Below is a small trained network, with its code and all its weights. Each question gives an input and a class and asks what happens when units are switched off, that is, made to give their printed mean instead of their output.

import numpy as np


def w(rows, s, z=0):
    codes = np.array(rows[::2]) - 128.0
    scale = np.full(codes.shape[1], s)
    scale[-1] = z or s
    return codes * scale


def f(y):
    return y / 2 * (1 + np.tanh(0.7978845608 * (y + 0.044715 * y**3)))


def log_softmax(a):
    a = a - a.max(-1, keepdims=True)
    return a - np.log(np.exp(a).sum(-1, keepdims=True))


def net(x, mask):
    res = np.array(x, float).reshape(1, 8) / 4 @ E
    y = f(res @ A[0][:, :-1].T + A[0][:, -1])
    res = res + np.where(mask, y, B[0][:, -1]) @ B[0][:, :-1]
    return log_softmax(res[-1] @ U[:, :-1].T + U[:, -1])


A, B = {}, {}
E = w([
[120,125,125,130,133,125],'x0',
[35,254,77,66,125,1],'x1',
[167,179,229,198,201,51],'x2',
[142,123,133,120,122,118],'x3',
[205,246,157,57,200,224],'x4',
[142,133,125,127,126,117],'x5',
[107,134,133,134,141,147],'x6',
[101,140,121,141,139,152],'x7',
],0.0056)
A[0] = w([
[78,77,104,195,120,80,35],'neuron 0',
[67,74,147,208,73,63,29],'neuron 1',
[197,156,159,216,175,61,125],'neuron 2',
[218,212,159,24,196,189,67],'neuron 3',
[106,99,147,95,180,108,121],'neuron 4',
[86,70,101,220,121,96,5],'neuron 5',
[122,146,162,153,94,139,82],'neuron 6',
[162,89,158,193,109,195,173],'neuron 7',
[191,27,201,213,124,247,55],'neuron 8',
[126,156,254,238,199,60,120],'neuron 9',
],0.0064,0.0031)
B[0] = w([
[181,158,161,150,64,153,154],'neuron 0',
[175,201,147,190,51,233,175],'neuron 1',
[118,94,123,78,135,168,185],'neuron 2',
[127,150,165,206,47,168,232],'neuron 3',
[126,121,131,135,123,116,127],'neuron 4',
[142,190,163,157,56,150,149],'neuron 5',
[140,148,119,103,107,159,117],'neuron 6',
[101,144,133,117,164,71,202],'neuron 7',
[84,193,189,73,97,3,253],'neuron 8',
[111,70,83,30,154,207,225],'neuron 9',
],0.0075,0.0051)
U = w([
[119,122,155,137,129,130,254],'0',
[87,195,168,81,114,2,79],'1',
[213,177,160,254,68,228,20],'2',
[129,111,120,134,159,119,196],'3',
[161,114,109,124,163,118,203],'4',
[166,97,110,120,148,118,159],'5',
[113,33,111,40,143,189,42],'6',
],0.0076,0.0039)

Each question gives the input, the list of numbers given to net, and the class t.
The units are the neurons (one row each of A and B). Each row of codes is followed by its name. A weight is (code - 128) times the scale printed after its matrix; where a second scale follows, it is the last column's (A, B and U).
mask holds one flag per neuron, in row order. A switched-off neuron (its flag False) gives its mean, the last column of its row in B, instead of its output. The means were averaged over made-up inputs and are rounded, as every weight is.
A unit's drop is (log p(t) with every unit on - log p(t) with that unit switched off) / (log p(t) with every unit on - log p(t) with every unit switched off).
The circuit of an input: a set's keep is (log p(t) with only the set's units on - log p(t) with every unit switched off) / (log p(t) with every unit on - log p(t) with every unit switched off). Starting from all 10 units, units are removed one at a time, each time the one whose removal leaves the highest keep (on an exact tie, the one counted first), for as long as the keep stays at least 0.8.
units of the circuit, in order: the units of the circuit, biggest drop first
k most important neurons: the k neurons with the biggest drops, biggest first
drop when u is switched off: that unit's drop, to one decimal
input [4,-2,8,6,1,-7,3,5], class 6: units of the circuit, in order : (neuron 9; neuron 2)
input [1,-4,8,4,4,0,7,-5], class 6: most important neuron : (neuron 9)
input [5,5,6,-4,0,-2,0,-3], class 6: units of the circuit, in order : (neuron 9; neuron 8; neuron 2)
input [6,6,7,7,-7,-4,0,4], class 2: units of the circuit, in order : (neuron 1; neuron 8)
input [-7,-8,1,2,-8,-5,6,1], class 1: 3 most important neurons : (neuron 8; neuron 7; neuron 3)
input [1,-1,-1,7,-8,8,-3,-8], class 2: units of the circuit, in order : (neuron 1; neuron 0)
input [4,4,-1,-3,6,0,-5,1], class 2: units of the circuit, in order : (neuron 3; neuron 8)
input [4,5,5,8,-8,7,6,3], class 2: units of the circuit, in order : (neuron 1; neuron 8)
input [-3,-2,5,-4,-6,2,2,6], class 2: 3 most important neurons : (neuron 1; neuron 5; neuron 0)
input [7,-5,-3,-7,-8,-3,4,-8], class 2: 3 most important neurons : (neuron 1; neuron 5; neuron 0)
input [-5,0,8,7,-6,3,7,1], class 6: 4 most important neurons : (neuron 9; neuron 2; neuron 3; neuron 8)
input [-4,-5,8,4,-5,3,7,-7], class 6: 3 most important neurons : (neuron 9; neuron 2; neuron 3)
input [-2,-8,8,-3,-3,3,1,6], class 1: drop when neuron 8 is switched off : 1.2
input [4,2,-1,-5,-7,-4,-1,6], class 2: drop when neuron 1 is switched off : 0.3
input [5,-1,-4,-7,-8,7,-4,7], class 2: drop when neuron 0 is switched off : 0.1
input [4,-4,8,1,5,3,6,5], class 6: units of the circuit, in order : (neuron 9)
